(43): [124 168 190 167 111  46  92  42 170]
(216): [ 85 148 169 148  82  57 100 113 164]
(124): [123 147 128 111 132 113 140 112 141]
(21): [146 169 150 132 146 215 151 191 108]
(87): [155 117  99 104 102 148 148  91 141]
(219): [122 124 146 119 118  97 127 114 114]
(84): [ 99 155 148 148 102  91 104 117 170]
(195): [101 134 148 125 102  86 117 128 137]
(148): [130 112 131 102 130 121 141 127  94]
rev: [117 104  91 102 148 148 155  99] -> (84)
both (84) (216):  -> [148]
has: [ 92  46 111] -> no
rev: [148 169 148] -> (216)
has: [148 148  91] -> yes
both (195) (124):  -> [128]
has: [148 148 101  91 104] -> no

(84): [156 123 192 145 168 168 191 117 151 144 134 122 185 173]
(124): [128 109 177 191 168 117 168 151 145 107 130 149 147 191]
(216): [156 123 192 207 134 109 177 156 176 144 134 122 185 173]
(87): [156 123 192 192 129 109 177 156 173 112 110  95 186 165]
(21): [172 146 152 206 106 115 170 179  81 156 181 155 163 148]
(219): [156 123 192 207 129 109 177 156 176 144 134 122 185 108]
rev: [173 185 122 134 144 176 156 177 109 134 207 192] -> (216)
q: [156 123 192 207 129 109 177 156 176 144 134 122 185 108] -> (219)
rev: [145 151 168 117 168 191] -> (124)
both (219) (21):  -> [156]
then: [177 156 173 112] -> [110]

(216): [142 149 102 129 150 177 149 169 162 126 155 126 140 142 150 131 108 129]
(21): [103 154 119 165 142 153 119 116 143 143 128 124 129 133 141  84 146 147]
(148): [132  71 124 153 143 119 124 129 116 142 133 128 165 141 143  76 101 153]
(31): [129  68 111 148 100 170 111 138 159 123 157 143 152 116 100 155 129 148]
(195): [100 115 127 147 118 122 121 149 130  33 134 131 142 109 128 124 148 149]
(43): [110  95 147 139 120  99  82  89 156  96 130 117 152 155 120 120 127 139]
(62): [108 161 132 115 123  91 143 109 126  89 117 145 128  79 123 176 128 115]
(70): [132 181 118 114 154  87 170 143 111 140 110 134 101 121 154 143 104 114]
(84): [112  91 128 155  89 149  91 133 128 143 117 111 122 126  89 131 102 155]
(124): [114 192 116 140 127 142 135 145 108  57 134 163 103 121 127 147 155 140]
(219): [115  64 124 133 121 163 129  94 140  84 142 151 130 132 121 128 174 133]
has: [143 170  87] -> no
has: [154 120] -> no
rev: [116 119 153 142 165] -> (21)
has: [89 82] -> no
then: [153 143 119 124 129 116 142 133 128 165 141 143] -> [76]

(219): [ 90 108  98 158]
(195): [155  96 131  94]
(31): [201 121 127 113]
(43): [ 78 104 148  49]
(62): [115 135  58 131]
(148): [ 81 154  87  80]
(84): [126 149 125  88]
(87): [127 125 119 158]
(216): [108 108 155 112]
(21): [112 116 106 150]
rev: [155 108 108] -> (216)
has: [112 116 106 150] -> yes

(84): [128  86 172  56]
(148): [137 130  91  56]
(219): [101 109  56 172]
both (219) (148):  -> [56]
has: [172  56] -> yes
q: [128  86 172  56] -> (84)

(21): [141 123 127 129 127 134 130  99 131 142 139  91 121 122  98 126 111 125
 134 136 129 111 112 142 118 124 130 119 114 131 109 114 140 142 111 104
 115 134 126 136 129]
(124): [152 122 127 124 124 108 117 104 139 136 146 105 122 126  86 109  90 121
 116 125 136 118 111 164 119 140 129 109 122 145 128 106 139 135  88 100
 128 139 119 136 132]
(219): [166 123 128 112 118  42  85 138 156 112 151 172 131 141  84  71  54 116
  70  92 152 149 123 201 129 180 126  92 152 173 187  98 124 108  46 114
 171 148 102 132 141]
(31): [136 124 127 131 128 145 136 100 127 143 136  87 121 121 106 134 122 127
 141 140 126 109 114 132 118 117 130 125 112 125 102 119 140 144 123 107
 110 131 130 134 127]
(87): [158 121 127 121 122  88 107 111 145 130 149 122 124 130  82  97  76 119
 102 115 141 126 113 177 121 152 129 103 130 154 144 102 136 128  72 102
 140 143 113 136 135]
(84): [ 85 136 129 141 137 201 165 140 101 132  99 116 130 121 189 181 206 141
 176 155 106 122 144  52 134  85 128 166 116  85  89 165 122 136 214 158
  99 106 153 119 117]
(43): [101 132 128 139 135 188 158 122 108 138 111 100 126 120 160 168 180 137
 168 153 111 114 133  76 127  92 129 153 112  96  88 150 130 141 186 139
  99 114 146 125 119]
(70): [161 122 127 119 121  75 101 117 148 126 150 134 126 133  81  89  69 118
  94 109 144 131 115 185 123 159 128 100 136 159 155 100 133 123  64 104
 148 144 110 135 136]
(62): [ 94 133 128 140 136 194 162 130 105 136 106 106 128 120 172 174 192 139
 172 154 109 117 138  66 130  88 129 159 114  91  88 156 127 139 198 147
  99 111 149 122 118]
(216): [ 97 133 128 139 136 192 160 127 106 137 108 103 127 120 168 171 187 138
 171 154 110 116 136  70 129  90 129 157 113  93  88 154 128 140 193 144
  99 112 148 123 119]
then: [126 133  81  89  69 118  94 109 144 131] -> [115]
has: [127 121] -> yes

(195): [128 114 143 130 131 118 131 122 107 135 175 136 114 110 154 160 147  87
 124  78 131]
(43): [152 114 138 130 156 102 154 117  95 135 130 136 125 110 155 140 158 117
 124  84 138]
(219): [115 114 140 130 116 131 154 127 107 135 115 130 125  96 154 169 147 117
  96  82 131]
(216): [ 90 114 138 130 154 118 123 127 107 131 140 136 125 110  66 140 114 106
 134 114 125]
(31): [152 114 143 130 124 118 154 103 107 172 130 136 125 110 154 140 136  95
 124  70 131]
(148): [ 90 114 138 130 154 118 162 127 107 131 140 136 125 110  66 140 114 106
 134 114 125]
(87): [117 124 138 130 131 152 134 154 143 111 124 136 125 157 154 140 116 165
 126 191 134]
(70): [146 101 138 172 131 144 154 127 107 135 130 136 125 110 202 102 147 126
 121 153 131]
(62): [196 114 132 128 131 118 124 133 139 132 130 136 125 110 106 160 147 117
  97  84 131]
(84): [152 114 128 130 131 118 154 127 118 135 119 134 125 110 154 197 147 167
 124  84 137]
q: [ 90 114 138 130 154 118 123 127 107 131 140 136 125 110  66 140 114 106
 134 114 125] -> (216)
q: [196 114 132 128 131 118 124 133 139 132 130 136 125 110 106 160 147 117
  97  84 131] -> (62)
has: [ 95 135] -> yes
has: [130 156 102] -> yes
rev: [134 119] -> (84)
rev: [102 156 130 138 114] -> (43)

(195): [ 85 109  84 115 111]
(84): [137  85 144  29 108]
(124): [143  85 106  28 108]
rev: [ 85 143] -> (124)
both (195) (84):  -> [85]
rev: [111 115] -> (195)
rev: [108  28] -> (124)
both (84) (195):  -> [85]
then: [144  29] -> [108]
then: [137  85] -> [144]

(195): [156 167  70 186  88]
(84): [159 178  54 185 166]
(31): [156  86 186 167 181]
q: [156  86 186 167 181] -> (31)
q: [159 178  54 185 166] -> (84)

(195): [137 164 174 148]
(124): [142 200 169 165]
(148): [129 200 151 141]
rev: [151 200 129] -> (148)
rev: [174 164] -> (195)
both (124) (148):  -> [200]
both (148) (124):  -> [200]
rev: [169 200 142] -> (124)
has: [200 169 165] -> yes

(219): [109 178 192 188 130 151  66 199 168 169 181 144 103 186  68 136 206]
(62): [ 70  56 126  53  62 109 119 104  99 135  81 200  66 132 148 189  89]
(84): [111 149 104 194 163 130 138  98 171 181  83 129 171 125 149 112 166]
(31): [ 60 184 164 137  61  85 133 137 200  71 174 169 147 128  82  85 108]
(216): [ 73 193 110 191  57  62 126  58  59  53  72 159 122 150  97 147  84]
(21): [118  50 138 165 122 110 130  59  66 187 178  73 176 158  53 110  90]
(43): [101  54 169  65 124  73 155  64 131 100 104 137 124 151 146 136  82]
(70): [170 165 185 137  84 156  91 130  49 187 148 168 205  50 162 162  94]
(87): [ 90  96 189 172 113 159 155 206 118 101 147 163 138 126 141  55  66]
(124): [106  80  96  63 148  94  79 133 160 172 114 190  74 167 198  52 165]
(148): [113  52 117  82 141  83 109 164 192 141 136 209 110 131  70 185 177]
has: [151 124 137 104] -> no
has: [151  97 147] -> no

(124): [167 182 115 133 127 174  66 156  60 166]
(87): [126 168 111 225  56 165 106  75 182 119]
(148): [148 181 167 152  78 164  96  75 116 111]
(21): [133 126 166 104 101 149 115 120  98 182]
(70): [142 134 171 129 109 133 159 122  79 178]
(62): [148 181 167 152  78 152 152 101  98 168]
(43): [133 126 166 104 101 149 159 120  98 182]
(195): [143 106 173 104  97 141 154 131 112 187]
(31): [140  96 172  96  83 147 153 131 100 181]
(84): [121  78 169  83  70 156 120 156 100 182]
(219): [134  82 168  66  60 166 133 156 127 174]
rev: [174 127 156 133 166  60  66] -> (219)
has: [ 70 156] -> yes
both (84) (219):  -> [156]
q: [133 126 166 104 101 149 159 120  98 182] -> (43)

(219): [ 93  90 110 150 111  82]
(87): [121 171 145 132 132  88]
(62): [187 142 186  61 185 193]
(216): [164 103 157  89 159 167]
(21): [145 121 171 178  82  71]
(195): [187  94 186 186 185 193]
(148): [193 119 112 187 120 157]
(124): [ 78 181  79 190  77  52]
(84): [189  92 206  49 198 212]
(43): [121 171 198  49 206 192]
q: [187 142 186  61 185 193] -> (62)
has: [142 185] -> no
rev: [198  49 206  92] -> (84)
then: [121 171 145] -> [132]
q: [189  92 206  49 198 212] -> (84)
then: [103 157  89] -> [159]
q: [193 119 112 187 120 157] -> (148)

(87): [ 60 154 131  87  65  83]
(124): [146  77 107  33  45 201]
(21): [ 60  87  65 131 154  85]
rev: [154 131  65  87] -> (21)
has: [107  33] -> yes
has: [154 131  65  87] -> no
then: [ 87  65 131] -> [154]
then: [ 65 131] -> [154]
then: [ 60 154 131  87] -> [65]

(219): [138 129 162 136 141  77 174 169 126 124 157 131 110 114  92 103 147 114
 108 116 111  98 200  62]
(148): [114 108 117 162  72 154 115 100 141 126 117 137 114 121  98  89 147 109
 109 163 114  81 216  83]
(124): [138 134 117 162 137 117 154 100 126 141 115  72  87 139 154 114 118 130
 142 107 111 148 104 114]
q: [114 108 117 162  72 154 115 100 141 126 117 137 114 121  98  89 147 109
 109 163 114  81 216  83] -> (148)
has: [163 113] -> no
then: [162 136] -> [141]
q: [138 129 162 136 141  77 174 169 126 124 157 131 110 114  92 103 147 114
 108 116 111  98 200  62] -> (219)
then: [114 108 116 111] -> [98]
then: [117 162 137 117 154 100 126 141 115  72] -> [87]

(21): [141 108 139 152 150  92]
(216): [ 85 110 192  88 138  85]
(148): [191 155 120 161 117 145]
(195): [162  76 168 108 150 191]
(124): [123 141 123  72 126 136]
(43): [191 155 190 202 150 109]
(87): [155 191 137 153 170  44]
q: [191 155 190 202 150 109] -> (43)
q: [191 155 120 161 117 145] -> (148)
has: [155 190 137] -> no
then: [ 76 168] -> [108]
q: [162  76 168 108 150 191] -> (195)

